Below are the code and all the weights of a small trained network. Each question names an input and a class and asks about switching units off, where a switched-off unit gives its printed mean instead of its output.

import numpy as np


def w(rows, s, z=0):
    codes = np.array(rows[::2]) - 128.0
    scale = np.full(codes.shape[1], s)
    scale[-1] = z or s
    return codes * scale


def norm(h):
    return h / np.sqrt((h * h).mean(-1, keepdims=True) + 1e-5)


def f(y):
    return y / 2 * (1 + np.tanh(0.7978845608 * (y + 0.044715 * y**3)))


def log_softmax(a):
    a = a - a.max(-1, keepdims=True)
    return a - np.log(np.exp(a).sum(-1, keepdims=True))


def net(x, mask):
    res = np.array(x, float).reshape(1, 8) / 4 @ E
    u = 0
    for l in range(2):
        y = f(norm(res) @ A[l][:, :-1].T + A[l][:, -1])
        res = res + np.where(mask[u : u + 9], y, B[l][:, -1]) @ B[l][:, :-1]
        u += 9
    return log_softmax(norm(res)[-1] @ U[:, :-1].T + U[:, -1])


A, B = {}, {}
E = w([
[167,205,45,109,145,132,102,191,85,143,66,76],'x0',
[196,67,96,89,61,81,128,160,60,122,111,59],'x1',
[139,38,174,65,89,178,223,162,126,209,125,135],'x2',
[214,151,102,212,96,34,117,125,119,189,92,144],'x3',
[38,138,189,206,211,188,146,121,165,194,3,98],'x4',
[72,185,168,63,162,90,169,180,121,85,114,177],'x5',
[89,119,132,147,141,62,109,35,17,109,184,45],'x6',
[95,158,118,245,177,155,177,25,79,90,94,182],'x7',
],0.0083)
A[0] = w([
[125,128,170,48,103,165,212,131,67,85,161,123,54],'0.n1',
[119,82,137,94,85,196,165,222,183,212,86,99,21],'0.n2',
[158,119,160,74,154,254,177,210,181,173,65,93,103],'0.n3',
[72,215,166,120,183,182,144,123,185,123,84,183,77],'0.n4',
[126,97,144,76,94,73,174,108,35,136,166,110,2],'0.n5',
[95,228,79,136,143,94,91,184,33,112,84,10,101],'0.n6',
[185,106,125,132,77,110,194,133,58,184,135,118,15],'0.n7',
[194,104,167,151,163,140,60,76,108,177,156,59,87],'0.n8',
[81,136,107,112,167,37,106,172,48,171,52,19,113],'0.n9',
],0.0078,0.0057)
B[0] = w([
[74,32,153,157,221,138,155,101,201,142,86,141,175],'0.n1',
[121,85,47,119,77,148,146,83,135,254,126,105,212],'0.n2',
[60,129,141,232,107,134,82,142,170,196,110,30,253],'0.n3',
[81,150,157,133,188,97,168,146,212,126,115,226,211],'0.n4',
[107,120,195,129,218,141,191,78,191,105,41,214,166],'0.n5',
[142,220,104,144,131,148,158,78,83,106,135,143,217],'0.n6',
[81,135,135,62,213,52,168,119,178,90,144,138,157],'0.n7',
[102,68,77,189,60,106,100,150,125,159,102,116,160],'0.n8',
[227,168,180,179,165,207,138,92,79,101,183,120,209],'0.n9',
],0.0089,0.0065)
A[1] = w([
[129,123,71,174,142,205,145,122,93,51,189,193,62],'1.n1',
[131,82,144,83,84,123,154,102,65,122,110,131,42],'1.n2',
[178,125,125,128,151,141,95,83,54,61,139,91,154],'1.n3',
[160,146,143,113,117,230,159,165,125,138,131,90,56],'1.n4',
[140,75,148,107,89,136,200,116,61,87,156,90,2],'1.n5',
[100,184,127,220,172,151,137,165,182,133,57,187,20],'1.n6',
[113,196,50,110,102,157,96,77,129,47,118,145,128],'1.n7',
[14,189,206,113,131,149,61,123,142,116,166,98,37],'1.n8',
[2,149,128,117,163,172,26,143,155,74,171,91,94],'1.n9',
],0.01,0.0056)
B[1] = w([
[123,181,181,189,138,205,156,86,65,106,82,113,197],'1.n1',
[116,165,185,101,146,171,126,119,187,119,112,125,129],'1.n2',
[175,187,144,179,60,223,158,136,95,144,98,140,226],'1.n3',
[70,12,120,219,164,148,107,137,199,205,148,140,145],'1.n4',
[85,145,162,137,226,136,153,149,122,129,178,179,140],'1.n5',
[113,96,218,175,254,183,176,81,134,118,182,156,254],'1.n6',
[141,143,145,118,140,210,129,78,31,128,90,51,203],'1.n7',
[126,75,79,68,154,66,168,105,152,60,170,226,178],'1.n8',
[154,83,194,103,163,102,191,124,155,22,175,214,199],'1.n9',
],0.0089,0.0068)
U = w([
[119,94,137,7,121,43,111,188,173,54,146,161,2],'0',
[58,108,209,162,230,151,177,94,164,110,135,143,156],'1',
[198,227,138,145,95,154,112,115,3,63,139,109,241],'2',
[89,88,95,186,31,126,50,147,149,217,114,27,111],'3',
],0.013,0.0027)

Each question gives the input, the list of numbers given to net, and the class t.
The units are the neurons (one row each of A and B). Each row of codes is followed by its name. A weight is (code - 128) times the scale printed after its matrix; where a second scale follows, it is the last column's (A, B and U).
mask holds one flag per neuron, layer by layer. A switched-off neuron (its flag False) gives its mean, the last column of its row in B, instead of its output. The means were averaged over made-up inputs and are rounded, as every weight is.
A unit's drop is (log p(t) with every unit on - log p(t) with that unit switched off) / (log p(t) with every unit on - log p(t) with every unit switched off).
The circuit of an input: a set's keep is (log p(t) with only the set's units on - log p(t) with every unit switched off) / (log p(t) with every unit on - log p(t) with every unit switched off). Starting from the 12 units with the biggest drops (on a tie, the unit counted first), units are removed one at a time, each time the one whose removal leaves the highest keep (on an exact tie, the one counted first), for as long as the keep stays at least 0.8.
circuit, biggest first: the units of the circuit, biggest drop first
k most important neurons: the k neurons with the biggest drops, biggest first
top k neurons in layer l: the k neurons of layer l with the biggest drops, biggest first
drop when u is switched off: that unit's drop, to one decimal
input [1,-7,-2,2,-8,4,-3,4], class 2: top neuron in layer 1 -> (1.n7)
input [2,-6,4,2,-5,4,1,-7], class 0: top 2 neurons in layer 1 -> (1.n3 1.n7)
input [-4,-7,8,5,1,6,-6,-7], class 3: circuit, biggest first -> (0.n2 0.n3)
input [-3,7,3,-5,-5,-7,8,6], class 1: 2 most important neurons -> (0.n5 1.n5)
input [1,-6,5,1,-7,-6,1,-1], class 0: 3 most important neurons -> (0.n9 0.n6 0.n3)
input [5,-3,-2,-2,-7,-2,-3,-7], class 3: circuit, biggest first -> (0.n4 1.n4)
input [-7,-6,2,-6,4,5,7,-8], class 0: 2 most important neurons -> (1.n8 1.n6)
input [7,4,7,4,-6,8,4,7], class 1: top 2 neurons in layer 0 -> (0.n5 0.n1)
input [1,2,-4,-8,6,-6,3,-8], class 3: top 2 neurons in layer 1 -> (1.n6 1.n4)
input [-2,3,-5,7,5,-3,-2,-4], class 2: 3 most important neurons -> (0.n9 0.n3 0.n2)
input [-7,6,0,1,8,0,5,-7], class 3: 3 most important neurons -> (1.n6 0.n8 1.n9)
input [7,4,0,3,4,-5,-5,3], class 3: 3 most important neurons -> (0.n4 0.n3 1.n4)
input [-3,8,-4,8,8,-1,-3,1], class 2: drop when 0.n9 is switched off -> 0.4
input [-8,-8,8,3,-6,-6,-4,-5], class 3: drop when 1.n1 is switched off -> 0.0
input [5,2,0,-7,-2,3,5,0], class 2: drop when 1.n3 is switched off -> 0.1
input [-5,-3,2,-8,5,-5,5,-1], class 0: drop when 1.n8 is switched off -> 0.3
input [-3,5,5,3,5,1,-6,2], class 3: top neuron in layer 0 -> (0.n2)
